Below are the code and all the weights of a small trained network. Each question names an input and a class and asks about switching units off, where a switched-off unit gives its printed mean instead of its output.

import numpy as np


def w(rows, s, z=0):
    codes = np.array(rows[::2]) - 128.0
    scale = np.full(codes.shape[1], s)
    scale[-1] = z or s
    return codes * scale


def f(y):
    return np.maximum(y, 0)


def log_softmax(a):
    a = a - a.max(-1, keepdims=True)
    return a - np.log(np.exp(a).sum(-1, keepdims=True))


def net(x, mask):
    res = np.array(x, float).reshape(1, 2) / 4 @ E
    y = f(res @ A[0][:, :-1].T + A[0][:, -1])
    res = res + np.where(mask, y, B[0][:, -1]) @ B[0][:, :-1]
    return log_softmax(res[-1] @ U[:, :-1].T + U[:, -1])


A, B = {}, {}
E = w([
[51,129,126,32,253,117,121,172,114,101,126],'x0',
[4,136,127,90,43,136,19,149,141,90,123],'x1',
],0.0042)
A[0] = w([
[138,131,129,142,107,128,124,119,133,132,130,228],'neuron 1',
[126,126,128,124,129,128,124,126,122,129,132,254],'neuron 2',
[53,129,129,125,70,127,90,136,129,120,131,92],'neuron 3',
[79,130,127,100,218,129,126,129,130,128,125,84],'neuron 4',
[200,130,126,157,4,129,136,117,133,138,126,57],'neuron 5',
[95,128,127,109,193,127,129,129,130,131,128,77],'neuron 6',
[71,128,130,125,84,129,99,132,129,123,131,90],'neuron 7',
[105,129,127,114,173,125,129,128,127,129,130,62],'neuron 8',
[98,129,125,111,181,131,126,129,128,129,125,103],'neuron 9',
[117,128,129,114,153,125,128,134,125,124,130,228],'neuron 10',
[86,129,128,125,98,125,109,129,128,124,129,108],'neuron 11',
[232,128,130,147,205,127,183,130,127,128,132,81],'neuron 12',
],0.018,0.0053)
B[0] = w([
[176,32,117,140,126,185,203,174,164,112,66,218],'neuron 1',
[181,4,113,141,120,207,220,163,174,126,64,238],'neuron 2',
[105,85,121,70,148,139,104,66,120,177,129,237],'neuron 3',
[117,51,140,172,118,116,85,147,75,93,184,226],'neuron 4',
[100,21,148,176,136,103,69,165,52,74,210,255],'neuron 5',
[115,83,140,158,123,112,91,138,87,106,174,188],'neuron 6',
[106,100,123,86,143,133,106,78,121,165,130,206],'neuron 7',
[111,118,140,145,127,105,91,131,94,115,168,160],'neuron 8',
[125,75,134,156,120,124,106,141,98,108,158,187],'neuron 9',
[177,49,121,149,108,171,196,161,163,117,76,223],'neuron 10',
[118,100,125,99,138,139,118,95,122,155,124,186],'neuron 11',
[73,67,117,40,135,150,81,47,124,190,118,253],'neuron 12',
],0.02,0.0061)
U = w([
[97,132,102,27,155,136,113,43,139,204,110,81],'0',
[127,117,161,200,114,108,103,178,92,60,188,80],'1',
[186,126,105,141,106,152,252,167,195,121,74,254],'2',
[126,170,134,126,127,103,129,126,139,125,137,95],'3',
[128,172,130,127,126,119,128,126,132,126,129,104],'4',
[126,163,132,127,128,105,129,127,142,127,135,94],'5',
[127,170,131,126,127,105,129,126,133,127,134,98],'6',
],0.015,0.0027)

Each question gives the input, the list of numbers given to net, and the class t.
The units are the neurons (one row each of A and B). Each row of codes is followed by its name. A weight is (code - 128) times the scale printed after its matrix; where a second scale follows, it is the last column's (A, B and U).
mask holds one flag per neuron, in row order. A switched-off neuron (its flag False) gives its mean, the last column of its row in B, instead of its output. The means were averaged over made-up inputs and are rounded, as every weight is.
A unit's drop is (log p(t) with every unit on - log p(t) with that unit switched off) / (log p(t) with every unit on - log p(t) with every unit switched off).
The circuit of an input: a set's keep is (log p(t) with only the set's units on - log p(t) with every unit switched off) / (log p(t) with every unit on - log p(t) with every unit switched off). Starting from all 12 units, units are removed one at a time, each time the one whose removal leaves the highest keep (on an exact tie, the one counted first), for as long as the keep stays at least 0.8.
circuit, biggest first: the units of the circuit, biggest drop first
unit that matters most: the unit with the biggest drop
top k neurons: the k neurons with the biggest drops, biggest first
drop when u is switched off: that unit's drop, to one decimal
input [-8,-8], class 0: circuit, biggest first : (neuron 12)
input [3,2], class 2: circuit, biggest first : (neuron 5; neuron 12)
input [4,3], class 1: top 3 neurons : (neuron 12; neuron 4; neuron 1)
input [2,-3], class 2: circuit, biggest first : (neuron 3; neuron 5)
input [8,7], class 1: top 2 neurons : (neuron 4; neuron 12)
input [3,-3], class 2: circuit, biggest first : (neuron 5; neuron 3)
input [5,4], class 1: top 2 neurons : (neuron 12; neuron 4)
input [4,-1], class 1: top 4 neurons : (neuron 4; neuron 1; neuron 6; neuron 9)
input [4,-2], class 1: top 2 neurons : (neuron 4; neuron 1)
input [-5,-5], class 0: top 3 neurons : (neuron 12; neuron 4; neuron 6)
input [-6,-6], class 0: top 4 neurons : (neuron 12; neuron 4; neuron 6; neuron 9)
input [4,0], class 1: top 3 neurons : (neuron 4; neuron 1; neuron 6)
input [-3,-4], class 0: top 2 neurons : (neuron 12; neuron 10)
input [-3,5], class 0: circuit, biggest first : (neuron 3)
input [-2,3], class 2: top 2 neurons : (neuron 12; neuron 1)
input [6,4], class 1: top 2 neurons : (neuron 4; neuron 12)
input [5,-1], class 1: drop when neuron 6 is switched off : 0.0
input [-5,-6], class 0: drop when neuron 12 is switched off : 9.3
input [5,-3], class 1: drop when neuron 4 is switched off : 0.2
input [-3,0], class 2: unit that matters most : neuron 4
